The symbols move the nodes like this.
NZ ra PF
NZ fe FD
NZ ve TN
NZ ki NB
NZ te CF
PQ ra BC
PQ fe BT
PQ ve JD
PQ ki MG
PQ te TM
GM ra NT
GM fe QQ
GM ve PR
GM ki BF
GM te TJ
TL ra CF
TL fe BD
TL ve TB
TL ki DH
TL te NT
TM ra SN
TM fe FJ
TM ve JP
TM ki BT
TM te NR
JP ra NF
JP fe PF
JP ve NJ
JP ki DC
JP te BN
PF ra TH
PF fe NR
PF ve SM
PF ki TM
PF te DZ
MD ra TR
MD fe TL
MD ve QD
MD ki QP
MD te RR
BB ra DC
BB fe NB
BB ve DZ
BB ki TT
BB te NZ
NQ ra BB
NQ fe SG
NQ ve CF
NQ ki SM
NQ te QP
GN ra NM
GN fe JN
GN ve PQ
GN ki LD
GN te LM
LD ra GM
LD fe GL
LD ve MG
LD ki SR
LD te JN
TJ ra RC
TJ fe BP
TJ ve MJ
TJ ki QQ
TJ te MG
FT ra HM
FT fe SR
FT ve TJ
FT ki HR
FT te LD
NF ra MG
NF fe TH
NF ve FJ
NF ki MH
NF te HQ
MT ra GL
MT fe PQ
MT ve TH
MT ki ZR
MT te DC
RR ra JM
RR fe NT
RR ve FF
RR ki TL
RR te MF
LM ra ZR
LM fe NF
LM ve TM
LM ki JN
LM te TT
FL ra NJ
FL fe TN
FL ve QP
FL ki DZ
FL te GB
GB ra NQ
GB fe JH
GB ve TL
GB ki TN
GB te GH
CN ra LM
CN fe JP
CN ve NB
CN ki JD
CN te SM
JH ra SG
JH fe JM
JH ve BD
JH ki TR
JH te LB
MF ra QD
MF fe RC
MF ve FT
MF ki NT
MF te LS
QQ ra ZT
QQ fe FT
QQ ve NM
QQ ki FF
QQ te BP
FD ra NR
FD fe NQ
FD ve TR
FD ki NJ
FD te HH
DS ra JP
DS fe NZ
DS ve FL
DS ki BB
DS te TR
BC ra FT
BC fe MJ
BC ve JN
BC ki PR
BC te SN
SR ra BF
SR fe LS
SR ve BP
SR ki MF
SR te GL
HQ ra BT
HQ fe CN
HQ ve BB
HQ ki TH
HQ te NJ
DH ra FD
DH fe GB
DH ve MD
DH ki FL
DH te BD
MG ra PR
MG fe GN
MG ve MT
MG ki BP
MG te BT
TB ra JH
TB fe RR
TB ve BF
TB ki MD
TB te HR
BT ra MJ
BT fe LM
BT ve DC
BT ki GN
BT te FJ
NR ra JD
NR fe BB
NR ve BN
NR ki FJ
NR te DS
JD ra JN
JD fe DC
JD ve HQ
JD ki MT
JD te JP
BN ra HQ
BN fe DZ
BN ve NQ
BN ki PF
BN te FL
RC ra TB
RC fe FH
RC ve SR
RC ki ZT
RC te PR
TH ra GN
TH fe JD
TH ve TT
TH ki SN
TH te CN
LB ra DH
LB fe QD
LB ve ZT
LB ki JM
LB te BF
ZT ra MD
ZT fe HM
ZT ve MF
ZT ki GH
ZT te FH
CF ra DZ
CF fe HH
CF ve JH
CF ki FD
CF te JB
ZR ra LS
ZR fe MG
ZR ve SN
ZR ki TJ
ZR te PQ
NJ ra FJ
NJ fe SM
NJ ve NZ
NJ ki CN
NJ te NQ
FH ra RR
FH fe GM
FH ve LS
FH ki HM
FH te NM
NT ra JB
NT fe ZT
NT ve HR
NT ki BD
NT te RC
BD ra HH
BD fe GH
BD ve RR
BD ki GB
BD te ZT
GL ra QQ
GL fe BC
GL ve GN
GL ki LS
GL te MH
DC ra MH
DC fe TM
DC ve CN
DC ki PQ
DC te PF
QP ra NZ
QP fe DH
QP ve JB
QP ki SG
QP te TL
SN ra LD
SN fe MT
SN ve NF
SN ki MJ
SN te JD
MH ra BP
MH fe SN
MH ve LM
MH ki BC
MH te TH
NM ra MF
NM fe TJ
NM ve BC
NM ki GM
NM te ZR
HH ra DS
HH fe QP
HH ve JM
HH ki NQ
HH te MD
FF ra GH
FF fe HR
FF ve GM
FF ki TB
FF te FT
HR ra LB
HR fe MF
HR ve QQ
HR ki RR
HR te SR
NB ra TM
NB fe NJ
NB ve DS
NB ki HQ
NB te FD
JM ra FL
JM fe JB
JM ve GH
JM ki CF
JM te QD
DZ ra CN
DZ fe DS
DZ ve SG
DZ ki NR
DZ te TN
GH ra QP
GH fe LB
GH ve NT
GH ki JH
GH te HM
MJ ra SR
MJ fe ZR
MJ ve MH
MJ ki NM
MJ te MT
BF ra BD
BF fe FF
BF ve FH
BF ki QD
BF te QQ
JB ra TN
JB fe MD
JB ve LB
JB ki HH
JB te TB
JN ra TJ
JN fe MH
JN ve BT
JN ki GL
JN te NF
HM ra TL
HM fe BF
HM ve RC
HM ki LB
HM te GM
BP ra FH
BP fe LD
BP ve ZR
BP ki FT
BP te GN
LS ra FF
LS fe PR
LS ve LD
LS ki RC
LS te BC
PR ra HR
PR fe NM
PR ve GL
PR ki FH
PR te MJ
SG ra NB
SG fe FL
SG ve HH
SG ki BN
SG te DH
TT ra PQ
TT fe HQ
TT ve NR
TT ki NF
TT te NB
SM ra TT
SM fe BN
SM ve FD
SM ki JP
SM te SG
TR ra BN
TR fe CF
TR ve GB
TR ki NZ
TR te JM
QD ra GB
QD fe TB
QD ve HM
QD ki JB
QD te FF
FJ ra MT
FJ fe TT
FJ ve PF
FJ ki LM
FJ te BB
TN ra SM
TN fe TR
TN ve DH
TN ki DS
TN te JH

The rows follow the links: the fewer symbols apart two nodes are, the more alike their rows tend to be.

Each row is also shifted at random along 6 hidden directions that mean nothing.

Some nodes, each with a row of numbers:
FJ: [-25, -11, 0, 13, 4, -6, 6, -14, -14, 23, 6, 7, 1, 12, -18, -17, 23, 3, -3, 2, 1, -15, 22, -16, -14, -3, -13, -16, -7, -2, 9, -8, -3, -1, -3, 5, 26, 0, 0, 6, -3, 3, -14, -11, 2, -9, -8, 2, 1, 5, 6, -7, -2]
CF: [-5, 0, 3, 13, 4, 0, 4, -14, -10, 11, -3, 1, 5, -10, -3, 2, 16, -8, -2, -3, 4, -2, 20, 12, -15, -12, -15, -9, -2, -18, -13, -9, -2, -16, 3, 12, 20, 1, 1, -9, 11, -2, 0, -5, 6, -8, -3, 2, 2, 0, 5, 5, 10]
SN: [-13, 3, 5, 0, -13, -6, -1, 16, 16, -5, 12, -5, 1, 9, 4, 5, 0, 6, -3, -6, 3, -4, -1, -5, 2, -9, 5, -16, -9, 4, -2, 13, 12, 6, 5, -13, -3, 5, 17, -3, 4, 2, 3, -14, 7, 14, 3, 6, 11, -6, 7, 7, 10]
NR: [-23, 12, 4, 31, -10, -4, 12, 8, 15, 7, 5, 10, 13, -2, -10, 13, 3, -2, -19, -8, 17, -16, 21, 14, 22, -2, -7, -9, 0, 5, 30, -9, -20, 19, 26, -3, -33, 2, -8, -15, -10, 13, 5, 1, 13, -8, -8, 4, -6, 0, 17, -19, 2]
SR: [-13, 6, 4, -4, -4, -5, -3, 4, -8, -9, 0, -3, -5, -3, 0, 1, -11, 7, 5, 7, 7, 0, -10, 1, 6, -1, -2, 13, -9, 9, 11, 15, 6, 2, -3, 4, -3, -2, -10, 4, 2, 10, 3, 10, -6, -13, -2, 7, -4, -6, 2, -6, 6]
FL: [-14, 2, -1, 21, 5, -5, 3, -12, 9, 13, 7, -1, 5, -11, -2, -1, 11, -6, -6, -2, 11, -8, 15, 8, -5, 0, -13, -6, -8, -7, 4, -20, 1, 4, 17, 0, 4, -2, -2, 0, 4, 6, 3, -2, 12, -7, 4, 4, 6, 1, 11, -7, -5]
QQ: [-22, 3, -7, -16, -2, -2, -4, 4, -12, -20, -6, 10, -3, -6, 11, -1, -7, 3, 10, 1, -1, 6, -8, 0, 4, -6, 6, 16, -1, -4, -26, 19, 7, -20, -9, 10, -8, 10, 8, 8, 11, -9, 3, -7, -8, 8, 1, 7, 3, -5, 2, 16, 0]
ZR: [-5, 9, -1, 2, -11, -2, 15, 0, -14, 4, -6, 24, -4, 9, -12, -8, 30, 10, -3, -2, 4, -9, 7, -11, 25, 3, -3, -9, -1, 2, 2, 18, -2, 14, -2, 4, -10, 15, -7, 7, 4, -5, -12, -20, 4, 4, 0, 3, 11, 8, 9, -7, -6]
LM: [-47, -1, -3, -4, -10, 4, 0, 13, 22, -5, 5, -7, 9, 0, 11, 12, -15, -8, -3, -1, -8, 12, -3, 4, -18, -15, 16, -15, 13, -2, -23, 7, -7, -15, 4, -12, -4, -5, 23, -9, -2, -2, -1, 0, 4, 20, -10, 4, -8, -4, -6, 14, 14]
GH: [20, 11, -4, -30, -7, 5, -13, 2, 10, -24, -9, -10, -3, -17, 15, -7, -19, -3, 1, -8, 4, 13, -37, 2, 1, 5, 14, 23, 8, -4, -34, 13, 24, -8, -5, -13, -13, 7, 13, 7, 19, -23, 17, -8, -4, 38, 35, -11, 18, -4, -9, 24, 2]
TT: [6, -12, -4, 9, 11, -14, -9, -8, -4, 4, 8, -8, 9, 6, -9, -11, -26, 1, 3, 10, -3, -8, -1, -10, -12, 8, 2, 9, -6, 18, 24, -14, -6, -4, 5, 1, -5, -15, -4, 10, -25, 1, -4, 14, -13, -15, -13, 10, -15, -9, 0, -22, -9]
NM: [58, -6, 8, 2, 12, -1, -7, 21, 16, -11, 19, -17, -6, 8, 15, 18, -18, -4, 17, 12, -20, 10, -5, 3, -11, -6, 3, -10, -11, 6, 8, -9, 6, -2, 8, -7, 11, -14, 10, 3, -11, 15, -14, 19, 0, -9, -19, 19, -11, -10, -2, -4, 3]
GN: [-29, 8, -1, -2, -14, -5, 6, 11, 1, -2, 4, 9, -4, 6, 1, -10, 9, 8, 1, -7, 3, -4, 3, -11, 9, -8, 2, -9, -7, 4, -8, 18, 7, 8, 5, -8, -7, 11, 6, 4, 8, 0, -2, -21, 4, 15, 9, 3, 12, -1, 8, 6, 4]
LD: [-19, 4, 0, -8, -9, 10, 8, 17, 22, -6, 7, -1, -7, 6, 15, 10, 4, -2, 2, -1, -8, 14, -6, -1, 0, -6, 14, -13, 7, -6, -13, 13, 1, 7, 5, -12, -2, 4, 13, -3, 5, 0, -6, -2, 7, 19, -2, 1, 2, 1, -6, 12, 5]
NF: [-38, 8, -2, -18, -20, 7, 7, 1, 2, 2, -13, 12, 7, 7, -3, 2, 2, 5, -16, -7, 6, 4, -9, -1, 5, -4, 15, 3, 18, 1, -11, 24, -6, -4, -14, -4, -23, 7, 7, -8, 1, -17, 7, -7, -1, 21, 3, -10, 5, 1, -5, 6, 8]
FH: [-56, 16, -4, -3, -13, 4, 6, 6, 8, -10, -1, 4, -9, -13, 9, -4, 3, -2, 4, -1, 12, 6, -5, 1, 9, 7, 1, 6, 2, 0, -2, 20, 3, 13, 10, -7, -10, 4, -7, 4, 13, 5, -3, -2, 6, 9, 12, -7, 1, 1, -1, 3, -1]
MD: [13, -6, -9, 11, 16, 2, -7, 9, 4, -15, -6, 15, -2, -6, 17, 8, 7, -9, 10, -6, -21, -4, 14, 7, 18, 3, 4, -2, 4, -13, -21, -19, -12, -18, 7, 13, -21, 16, 6, 1, -1, -3, -1, -10, -3, 0, 1, 4, -5, 0, 10, 13, -24]
FD: [36, -17, -1, 14, 14, -4, 1, -16, -10, 16, 4, 4, 1, 7, -11, -11, 26, -3, 0, -2, -11, -10, 21, -8, -6, 2, -13, -14, -7, -14, -1, -32, -1, -5, -3, 10, 21, 5, 5, 5, -2, -6, -5, -11, 2, -11, -4, 2, 13, 8, 7, -2, -14]
HH: [27, 5, 9, -3, -2, 3, -3, -21, -7, 16, -3, -19, 0, -8, -16, -7, -3, 1, -9, 4, 17, 1, -7, 5, -14, 7, -15, 10, -3, 2, 16, -3, 7, 8, -8, -2, 22, -13, -15, -3, 6, 0, 8, 13, 2, -9, 9, -12, -2, 3, -12, -12, 11]
HM: [-23, 14, 3, -1, -8, 9, 4, 24, 2, -15, -12, 15, -11, 2, 9, 15, 10, 7, -5, -17, 1, -3, 5, 10, 38, 1, 6, 1, 5, -7, 5, 19, -6, 13, 3, 0, -29, 17, -7, -18, 11, 10, 16, -16, 3, 7, 14, -12, -2, 7, 8, 16, -4]
MT: [-18, 5, 0, -3, -11, -8, -3, 14, 9, -11, 5, 5, 6, 9, 5, 14, -5, 8, -8, -5, -2, -3, -7, 2, 10, -6, 12, -5, 0, 3, -4, 11, 0, -4, -1, -4, -22, 7, 16, -10, -2, -5, 11, -8, 3, 11, -2, 10, 8, -6, 8, 6, 8]
HQ: [9, -16, -5, -2, 8, -11, -13, -9, -1, 3, 10, -8, 7, 9, 1, -8, -6, -1, 3, 4, -11, -1, -3, -13, -23, -4, 6, -6, -2, 1, -15, -16, 9, -21, -6, 1, 17, -3, 20, 7, -6, -11, -2, -6, -6, 5, -4, 7, 10, -6, 1, 6, -2]
RR: [37, -1, -1, -19, 5, 0, -8, -1, -24, -12, -17, 5, -1, -4, 4, 6, -7, 8, 3, -3, -4, 2, -8, 5, 7, -2, 2, 19, -2, -4, -12, 10, 7, -20, -20, 15, -3, 5, 0, 1, 6, -8, 14, 0, -13, -3, 5, 1, 2, 0, -4, 9, 1]
MH: [-30, 3, 4, 0, -8, -8, -5, 4, 9, 0, 15, -15, -2, 5, 0, -4, -15, 4, -1, 5, 6, 0, -10, -6, -9, -4, 0, -5, -11, 11, 15, 7, 7, 9, 7, -11, 7, -8, 3, 3, -3, 9, 0, 5, 2, -1, -5, 9, 2, -6, 3, -9, 10]
GL: [-20, 6, 5, -3, -11, 11, 15, -3, 13, 17, 11, -12, -11, 5, -2, -5, 8, -3, 2, 11, 5, 9, -12, -8, -13, 5, -5, -10, 0, 3, 18, 11, 7, 27, 4, -18, 26, -14, -9, 5, 3, 11, -18, 13, 11, 1, -3, -8, 0, 6, -9, -15, 5]
JP: [6, -1, -2, 3, -6, -8, -5, 0, 8, -2, 2, -1, 9, 3, -3, 1, -6, 3, -10, -8, 4, -7, -3, 1, 6, -1, 5, 0, -1, 6, 2, -8, 2, 1, 1, -5, -20, 1, 9, -4, -8, -10, 10, -7, 0, 8, 3, 5, 10, -5, 11, -3, 3]

From each start, follow one symbol. Which node do you reach?
Answer with the node's name.
start [7, -5, -1, -2, -6, -9, -6, 7, 12, -6, 6, 1, 6, 7, 3, -3, -3, 3, -9, -12, -1, -6, -3, -7, 5, -5, 10, -9, -2, 2, -18, -5, 9, -4, 4, -9, -10, 10, 22, -4, 2, -14, 9, -21, 3, 24, 11, 4, 19, -4, 9, 14, 0]
ra -> LM
start [21, 0, 2, 7, 9, 4, 1, 10, -16, -10, -12, 17, -6, 5, 4, 17, 16, 5, 4, -7, -9, -6, 16, 9, 28, -2, -6, 0, -3, -11, 4, 2, -6, -5, -6, 19, -11, 13, -5, -9, 0, 8, 4, -5, -4, -16, -7, 0, -5, 4, 8, 4, -6]
fe -> HM
start [-1, 8, 5, -5, 0, 2, 1, -16, -30, 5, -11, 2, -3, -10, -13, -3, 16, 7, -3, 3, 19, -6, -1, 4, 6, 5, -17, 17, -11, -3, 11, 11, 2, 2, -15, 15, 9, 2, -22, 0, 10, 3, 6, 8, -2, -22, 3, -3, 6, 4, 0, -13, 4]
ra -> JH
start [-42, 20, -4, -8, -15, 7, 3, 12, 27, -14, 4, -7, -12, -13, 14, -3, -16, -3, 2, -1, 11, 8, -22, 3, 10, 11, 9, 10, 5, 9, 3, 19, 8, 27, 15, -27, -17, -1, -6, 3, 13, 8, 0, 4, 9, 22, 19, -12, -4, 1, -6, 4, -4]
ki -> ZT
start [-21, 8, -2, 11, 0, 1, 6, -5, 6, 3, 1, 2, -7, -16, 5, -2, 19, -7, 1, -3, 9, 1, 8, 4, 6, 5, -10, -1, -6, -11, -2, -7, 3, 12, 14, -1, 2, 8, -8, 0, 15, 8, -2, -6, 12, -1, 11, -4, 9, 6, 5, 0, -6]
ve -> RR
start [24, -3, -8, 6, 12, 2, -6, 8, 16, -16, 2, 4, -3, -11, 16, 4, -9, -11, 11, -1, -10, 4, 2, 7, 8, 7, 6, 4, 1, -4, -14, -19, 0, -4, 13, -3, -16, 4, 6, 4, 2, -1, 0, -4, -1, 9, 7, 4, -5, -3, 4, 9, -17]
fe -> BD
start [4, 0, -1, 4, 3, -2, -3, -17, -7, 6, -3, -3, 7, -14, -7, 0, -5, -2, -7, 3, 13, -3, -1, 10, -10, 0, -10, 9, -1, -3, 0, -11, 0, -8, -1, 8, 6, -5, -5, 0, 0, -3, 9, 8, 1, -9, 0, 1, 2, 0, 0, -8, 6]
ki -> NZ
start [-8, 7, 9, -10, -8, 9, -1, -10, 2, 11, -5, -23, -2, -10, -5, -10, -7, -5, -9, -2, 20, 6, -9, 4, -17, 1, -6, 9, 3, 0, 6, 6, 6, 9, -5, -11, 25, -13, -11, -7, 13, 5, 14, 3, 2, 6, 20, -24, -4, 5, -14, 3, 16]
te -> TL
start [30, -8, 6, 9, 20, -1, -6, 8, -5, -6, 5, -8, -2, -6, 8, 12, -13, -3, 20, 11, -13, 1, 15, 10, -4, -6, -10, 3, -9, 0, 10, -10, -6, -10, 5, 13, 13, -8, -9, -1, -7, 20, -4, 19, -5, -29, -18, 11, -22, -6, 1, -5, 1]
te -> RC
start [-45, 3, 9, 3, -6, 0, 2, 8, 12, 2, 17, -19, -9, -1, 7, 8, -3, 0, 6, 7, 2, 9, 2, 0, -14, -9, -10, -13, -12, 1, 13, 10, 6, 10, 9, -11, 29, -13, -3, -5, 9, 25, -5, 10, 8, -10, -8, 7, -6, -2, 1, -2, 15]
ki -> FH
start [-9, -4, -3, 10, 3, -3, -2, -5, 9, 4, 6, 2, 4, -6, 4, -2, 14, -7, -2, -9, 0, -4, 13, 1, -4, -5, -3, -12, -1, -13, -17, -17, 3, -6, 9, -2, 5, 8, 11, -2, 11, -7, 6, -20, 9, 10, 11, -1, 13, 4, 10, 13, -4]
ki -> BN
start [-26, 5, 7, 0, -2, 5, -1, -3, 0, 8, -10, -10, -4, -3, -6, -5, -7, -1, -7, -3, 11, 0, 3, 4, 2, 7, -4, 10, 3, 4, 20, 1, -7, 13, 0, -1, 3, -6, -20, -11, 0, 12, 15, 8, -3, -7, 12, -20, -14, 8, -6, -5, 0]
ki -> TN
start [31, -2, -3, 11, 3, -9, 10, 0, -9, 5, 8, 11, -6, 9, -6, -8, 19, 7, 11, 7, -8, -7, 15, -12, 5, -3, -7, -13, -11, 5, 3, -2, 2, 6, 6, 3, 9, 6, 1, 15, -7, 2, -25, -9, 3, -8, -15, 14, 3, -1, 10, -8, -6]
te -> BT
start [-25, -9, -3, -3, 1, 1, 4, -11, -5, 15, -1, -3, 7, 5, -9, -9, -11, -4, 3, 12, -4, 3, -3, -9, -28, 0, 4, 1, 8, 5, 4, 2, -9, -9, -7, 2, 17, -14, 0, 9, -13, -2, -14, 14, -8, -5, -18, 1, -14, -2, -9, -10, 4]
te -> JP
